Below is a small trained network, with its code and all its weights. Each question gives an input and a class and asks what happens when units are switched off, that is, made to give their printed mean instead of their output.

import numpy as np


def w(rows, s, z=0):
    codes = np.array(rows[::2]) - 128.0
    scale = np.full(codes.shape[1], s)
    scale[-1] = z or s
    return codes * scale


def norm(h):
    return h / np.sqrt((h * h).mean(-1, keepdims=True) + 1e-5)


def f(y):
    return y / 2 * (1 + np.tanh(0.7978845608 * (y + 0.044715 * y**3)))


def log_softmax(a):
    a = a - a.max(-1, keepdims=True)
    return a - np.log(np.exp(a).sum(-1, keepdims=True))


def net(x, mask):
    res = np.array(x, float).reshape(1, 5) / 4 @ E
    u = 0
    for l in range(2):
        y = f(norm(res) @ A[l][:, :-1].T + A[l][:, -1])
        res = res + np.where(mask[u : u + 12], y, B[l][:, -1]) @ B[l][:, :-1]
        u += 12
    return log_softmax(norm(res)[-1] @ U[:, :-1].T + U[:, -1])


A, B = {}, {}
E = w([
[100,138,102,133,191,118,94,118,197,133],'x0',
[86,138,165,70,155,127,146,133,115,149],'x1',
[131,196,191,154,118,79,29,172,99,151],'x2',
[163,39,203,141,64,127,102,35,179,248],'x3',
[65,87,160,105,74,155,78,126,145,32],'x4',
],0.015)
A[0] = w([
[148,104,96,230,106,132,111,129,160,100,63],'0.n1',
[121,74,156,117,81,125,89,108,191,155,50],'0.n2',
[157,94,179,124,40,123,162,124,43,103,57],'0.n3',
[113,120,129,143,171,114,110,122,192,141,77],'0.n4',
[118,149,187,148,122,112,38,118,114,132,26],'0.n5',
[176,104,89,216,75,118,90,121,154,83,64],'0.n6',
[124,125,119,107,151,129,95,118,168,125,92],'0.n7',
[115,69,112,100,105,122,185,86,187,99,54],'0.n8',
[101,124,134,131,176,118,91,117,229,123,52],'0.n9',
[80,88,171,100,66,122,90,122,179,56,4],'0.n10',
[48,115,213,6,163,126,146,130,119,162,34],'0.n11',
[119,108,117,134,173,132,70,126,211,117,76],'0.n12',
],0.018,0.012)
B[0] = w([
[172,155,121,32,118,107,111,98,170,112,186],'0.n1',
[127,172,227,182,137,128,180,78,155,79,255],'0.n2',
[19,178,56,148,96,93,184,118,85,188,248],'0.n3',
[83,148,93,128,116,77,166,127,89,164,173],'0.n4',
[128,114,124,125,112,189,122,253,193,146,216],'0.n5',
[172,148,142,7,127,120,99,88,158,111,211],'0.n6',
[83,119,120,100,85,102,167,131,63,149,149],'0.n7',
[133,113,131,134,123,188,121,231,184,136,224],'0.n8',
[48,147,72,149,126,114,149,106,116,167,195],'0.n9',
[161,87,106,147,206,184,54,96,21,143,218],'0.n10',
[197,157,116,12,99,109,89,66,183,108,242],'0.n11',
[65,147,82,142,92,101,144,127,99,159,197],'0.n12',
],0.031,0.0073)
A[1] = w([
[151,97,152,113,40,134,153,136,60,129,21],'1.n1',
[109,86,148,142,113,145,78,116,82,83,19],'1.n2',
[184,110,113,126,96,113,102,108,128,140,76],'1.n3',
[181,91,126,154,165,99,129,116,110,214,50],'1.n4',
[129,21,113,118,119,153,183,122,149,110,34],'1.n5',
[136,133,165,149,89,90,68,163,121,149,2],'1.n6',
[151,97,140,139,139,135,145,177,151,138,190],'1.n7',
[110,69,160,125,104,123,119,92,159,182,56],'1.n8',
[138,83,189,165,89,118,145,97,138,143,77],'1.n9',
[86,106,128,137,134,95,121,140,115,3,160],'1.n10',
[126,114,154,135,116,96,78,164,127,143,88],'1.n11',
[172,125,130,132,146,106,156,121,142,160,75],'1.n12',
],0.036,0.0049)
B[1] = w([
[59,117,15,191,156,30,96,72,175,77,168],'1.n1',
[210,37,97,168,162,118,118,145,79,207,198],'1.n2',
[111,93,211,82,116,88,161,119,147,217,212],'1.n3',
[153,67,129,117,175,195,80,101,55,232,203],'1.n4',
[77,135,69,134,121,124,22,241,173,47,195],'1.n5',
[112,126,39,122,142,150,74,183,172,7,184],'1.n6',
[85,84,250,134,155,145,165,149,167,233,238],'1.n7',
[198,200,31,168,146,54,120,147,61,11,236],'1.n8',
[208,207,167,192,169,122,164,117,113,73,226],'1.n9',
[185,217,224,218,94,129,162,44,138,139,254],'1.n10',
[85,51,111,157,131,183,188,121,189,55,172],'1.n11',
[129,88,118,121,74,194,54,47,64,66,214],'1.n12',
],0.02,0.0073)
U = w([
[177,201,201,227,138,124,167,108,126,94,177],'0',
[8,165,38,162,83,95,166,121,102,181,120],'1',
[94,112,120,140,127,200,93,255,224,104,152],'2',
[199,151,125,6,94,112,90,71,177,117,126],'3',
[157,60,126,158,167,197,69,110,50,189,158],'4',
[94,103,202,128,111,126,168,142,140,223,243],'5',
[131,7,163,143,126,45,178,151,115,93,3],'6',
[141,45,166,138,126,39,167,179,115,129,2],'7',
],0.015,0.0074)

Each question gives the input, the list of numbers given to net, and the class t.
The units are the neurons (one row each of A and B). Each row of codes is followed by its name. A weight is (code - 128) times the scale printed after its matrix; where a second scale follows, it is the last column's (A, B and U).
mask holds one flag per neuron, layer by layer. A switched-off neuron (its flag False) gives its mean, the last column of its row in B, instead of its output. The means were averaged over made-up inputs and are rounded, as every weight is.
A unit's drop is (log p(t) with every unit on - log p(t) with that unit switched off) / (log p(t) with every unit on - log p(t) with every unit switched off).
The circuit of an input: a set's keep is (log p(t) with only the set's units on - log p(t) with every unit switched off) / (log p(t) with every unit on - log p(t) with every unit switched off). Starting from the 12 units with the biggest drops (on a tie, the unit counted first), units are removed one at a time, each time the one whose removal leaves the highest keep (on an exact tie, the one counted first), for as long as the keep stays at least 0.8.
units of the circuit, in order: the units of the circuit, biggest drop first
top k neurons: the k neurons with the biggest drops, biggest first
k most important neurons of layer l: the k neurons of layer l with the biggest drops, biggest first
input [2,-7,1,8,-7], class 0: top 3 neurons : (1.n9 0.n2 0.n11)
input [-3,-3,7,-2,8], class 4: top neuron : (0.n10)
input [2,-6,-2,6,4], class 0: top 3 neurons : (0.n2 0.n11 1.n9)
input [-2,-1,-1,6,7], class 4: top 3 neurons : (0.n10 1.n2 1.n10)
input [-4,-8,-7,-6,0], class 3: 2 most important neurons of layer 0 : (0.n6 0.n5)
input [6,0,1,-1,-7], class 4: units of the circuit, in order : (1.n4 0.n1)
input [-3,-8,7,-7,-2], class 3: 4 most important neurons of layer 0 : (0.n6 0.n2 0.n8 0.n1)
input [6,1,-8,6,-6], class 2: top 2 neurons : (0.n8 1.n5)
input [-7,-7,2,1,-6], class 1: top 2 neurons : (0.n3 0.n11)
input [4,-7,3,-1,3], class 3: 2 most important neurons of layer 0 : (0.n6 0.n1)
input [-1,1,1,-6,-7], class 4: top 4 neurons : (0.n2 0.n3 0.n5 0.n8)
input [-6,-7,-4,0,2], class 3: 2 most important neurons of layer 0 : (0.n6 0.n1)
input [-8,-6,5,-6,-8], class 1: top 3 neurons : (0.n10 0.n2 0.n5)
input [-8,8,1,8,-8], class 0: 2 most important neurons of layer 0 : (0.n10 0.n6)
input [-8,1,3,-6,-4], class 1: top neuron : (0.n2)
input [1,-1,6,-3,7], class 4: top 2 neurons : (0.n10 1.n2)
input [-7,2,-2,-5,2], class 1: 2 most important neurons of layer 0 : (0.n3 0.n2)
input [-1,-3,-7,8,1], class 0: top 2 neurons : (0.n2 1.n9)
input [-2,5,-8,4,-2], class 2: top 2 neurons : (0.n8 1.n5)
input [-3,6,-5,-5,-2], class 3: 3 most important neurons of layer 0 : (0.n5 0.n2 0.n8)
input [6,-1,-7,1,7], class 2: units of the circuit, in order : (0.n8)
input [4,-3,-5,8,-6], class 0: 2 most important neurons of layer 0 : (0.n2 0.n10)
input [-6,2,-5,5,-7], class 4: 2 most important neurons of layer 0 : (0.n2 0.n12)
input [-4,-3,7,-5,-7], class 2: 2 most important neurons of layer 1 : (1.n6 1.n11)
